Here is a tiny trained network, its code and every weight. The questions are about switching its units off for an input and a class, where a switched-off unit gives its printed mean instead of its output.

import numpy as np


def w(rows, s, z=0):
    codes = np.array(rows[::2]) - 128.0
    scale = np.full(codes.shape[1], s)
    scale[-1] = z or s
    return codes * scale


def f(y):
    return y / 2 * (1 + np.tanh(0.7978845608 * (y + 0.044715 * y**3)))


def log_softmax(a):
    a = a - a.max(-1, keepdims=True)
    return a - np.log(np.exp(a).sum(-1, keepdims=True))


def net(x, mask):
    res = np.array(x, float).reshape(1, 8) / 4 @ E
    y = f(res @ A[0][:, :-1].T + A[0][:, -1])
    res = res + np.where(mask, y, B[0][:, -1]) @ B[0][:, :-1]
    return log_softmax(res[-1] @ U[:, :-1].T + U[:, -1])


A, B = {}, {}
E = w([
[155,124,168,97,157,62,25,147],'x0',
[137,134,109,232,136,10,173,163],'x1',
[129,129,127,129,128,128,128,128],'x2',
[117,244,194,92,127,102,162,130],'x3',
[55,119,96,72,60,101,120,214],'x4',
[233,112,107,66,102,108,185,153],'x5',
[128,127,129,128,128,129,129,129],'x6',
[159,125,190,175,113,192,118,209],'x7',
],0.012)
A[0] = w([
[143,3,60,166,113,153,100,114,6],'n1',
[129,122,134,171,128,91,153,136,71],'n2',
[102,101,88,161,108,178,182,122,76],'n3',
[127,152,110,89,123,176,100,117,66],'n4',
[80,90,102,103,79,126,131,178,35],'n5',
[71,157,129,155,132,135,96,136,87],'n6',
[139,87,177,160,112,167,139,204,106],'n7',
[129,141,111,153,162,111,142,159,58],'n8',
[73,150,113,94,93,90,136,199,70],'n9',
[131,121,129,98,130,83,53,177,100],'n10',
[129,177,139,149,131,89,154,145,89],'n11',
[94,148,86,131,89,163,192,145,127],'n12',
[169,153,148,171,116,183,126,182,70],'n13',
[65,108,143,172,181,148,114,92,102],'n14',
[188,110,98,99,113,121,168,162,74],'n15',
[158,105,169,129,142,98,65,116,90],'n16',
[118,128,115,179,118,61,144,126,96],'n17',
[59,132,111,164,109,129,98,123,95],'n18',
[109,138,116,160,118,161,183,106,85],'n19',
[193,144,165,177,177,134,145,54,39],'n20',
[133,94,96,186,122,98,141,141,119],'n21',
[104,132,50,85,136,84,147,46,75],'n22',
[189,95,107,81,131,109,165,131,118],'n23',
[110,102,149,71,115,183,116,79,64],'n24',
[114,229,178,103,98,124,165,105,40],'n25',
],0.017,0.011)
B[0] = w([
[74,213,65,115,142,135,249,220,249],'n1',
[131,88,134,70,131,163,96,151,175],'n2',
[154,84,125,105,194,69,159,110,204],'n3',
[148,65,145,112,121,156,81,194,188],'n4',
[152,155,57,189,117,175,109,99,190],'n5',
[187,149,175,115,83,108,172,115,179],'n6',
[67,134,149,170,100,80,74,114,209],'n7',
[129,117,150,84,148,155,98,144,149],'n8',
[153,173,48,204,130,218,99,61,205],'n9',
[152,80,126,120,208,84,175,73,195],'n10',
[119,91,122,85,116,148,131,201,179],'n11',
[176,80,126,122,187,81,123,75,217],'n12',
[47,142,150,159,124,73,61,109,197],'n13',
[183,179,188,103,83,122,155,103,212],'n14',
[185,186,215,89,85,119,126,106,188],'n15',
[143,96,92,106,183,67,177,96,185],'n16',
[136,56,159,91,126,179,57,194,209],'n17',
[164,163,181,87,45,121,157,97,192],'n18',
[159,79,124,125,177,92,132,82,184],'n19',
[150,148,33,214,106,204,107,65,220],'n20',
[118,91,140,84,126,177,85,179,211],'n21',
[40,148,179,226,119,69,44,127,224],'n22',
[158,152,190,107,66,122,148,92,204],'n23',
[148,40,143,100,119,181,42,215,224],'n24',
[76,171,76,57,165,105,229,209,222],'n25',
],0.012,0.016)
U = w([
[177,39,128,104,125,232,81,185,99],'0',
[96,211,49,112,153,140,231,185,249],'1',
[202,160,6,224,114,254,116,5,136],'2',
[251,194,214,111,24,123,171,51,74],'3',
[207,46,91,135,253,55,163,24,79],'4',
[7,148,157,220,101,57,56,81,97],'5',
],0.0086,0.015)

Each question gives the input, the list of numbers given to net, and the class t.
The units are the neurons (one row each of A and B). Each row of codes is followed by its name. A weight is (code - 128) times the scale printed after its matrix; where a second scale follows, it is the last column's (A, B and U).
mask holds one flag per neuron, in row order. A switched-off neuron (its flag False) gives its mean, the last column of its row in B, instead of its output. The means were averaged over made-up inputs and are rounded, as every weight is.
A unit's drop is (log p(t) with every unit on - log p(t) with that unit switched off) / (log p(t) with every unit on - log p(t) with every unit switched off).
unit that matters most: the unit with the biggest drop
top k neurons: the k neurons with the biggest drops, biggest first
drop of u: that unit's drop, to one decimal
input [1,-5,-7,-6,0,-7,-5,-3], class 3: top 2 neurons -> n14, n18
input [-1,7,6,5,-3,-6,8,7], class 0: top neuron -> n11
input [-1,0,8,-3,-6,-7,-4,5], class 3: top 2 neurons -> n14, n9
input [7,5,-3,7,0,-8,0,6], class 3: top 2 neurons -> n6, n1
input [-4,-6,5,3,-1,8,-8,-4], class 3: top 2 neurons -> n23, n15
input [-7,0,-5,-4,-5,-2,-1,0], class 4: top 2 neurons -> n3, n19
input [-7,-3,3,-2,3,-5,-3,-8], class 5: top 3 neurons -> n22, n10, n16
input [6,-2,0,-4,-5,-3,6,7], class 5: top 4 neurons -> n7, n13, n12, n3
input [-5,8,-6,-6,-5,-5,-2,3], class 0: top 2 neurons -> n17, n21
input [-5,7,-6,-2,-1,-8,0,7], class 3: top 4 neurons -> n14, n18, n6, n24
input [-1,6,2,5,-4,-8,-1,4], class 3: drop of n6 -> 0.5
input [3,-1,7,-8,2,5,-4,5], class 1: drop of n9 -> 0.0
input [-1,6,2,3,-8,8,4,7], class 2: drop of n14 -> 0.2
input [-7,8,-8,-8,-4,-8,-6,8], class 0: unit that matters most -> n21
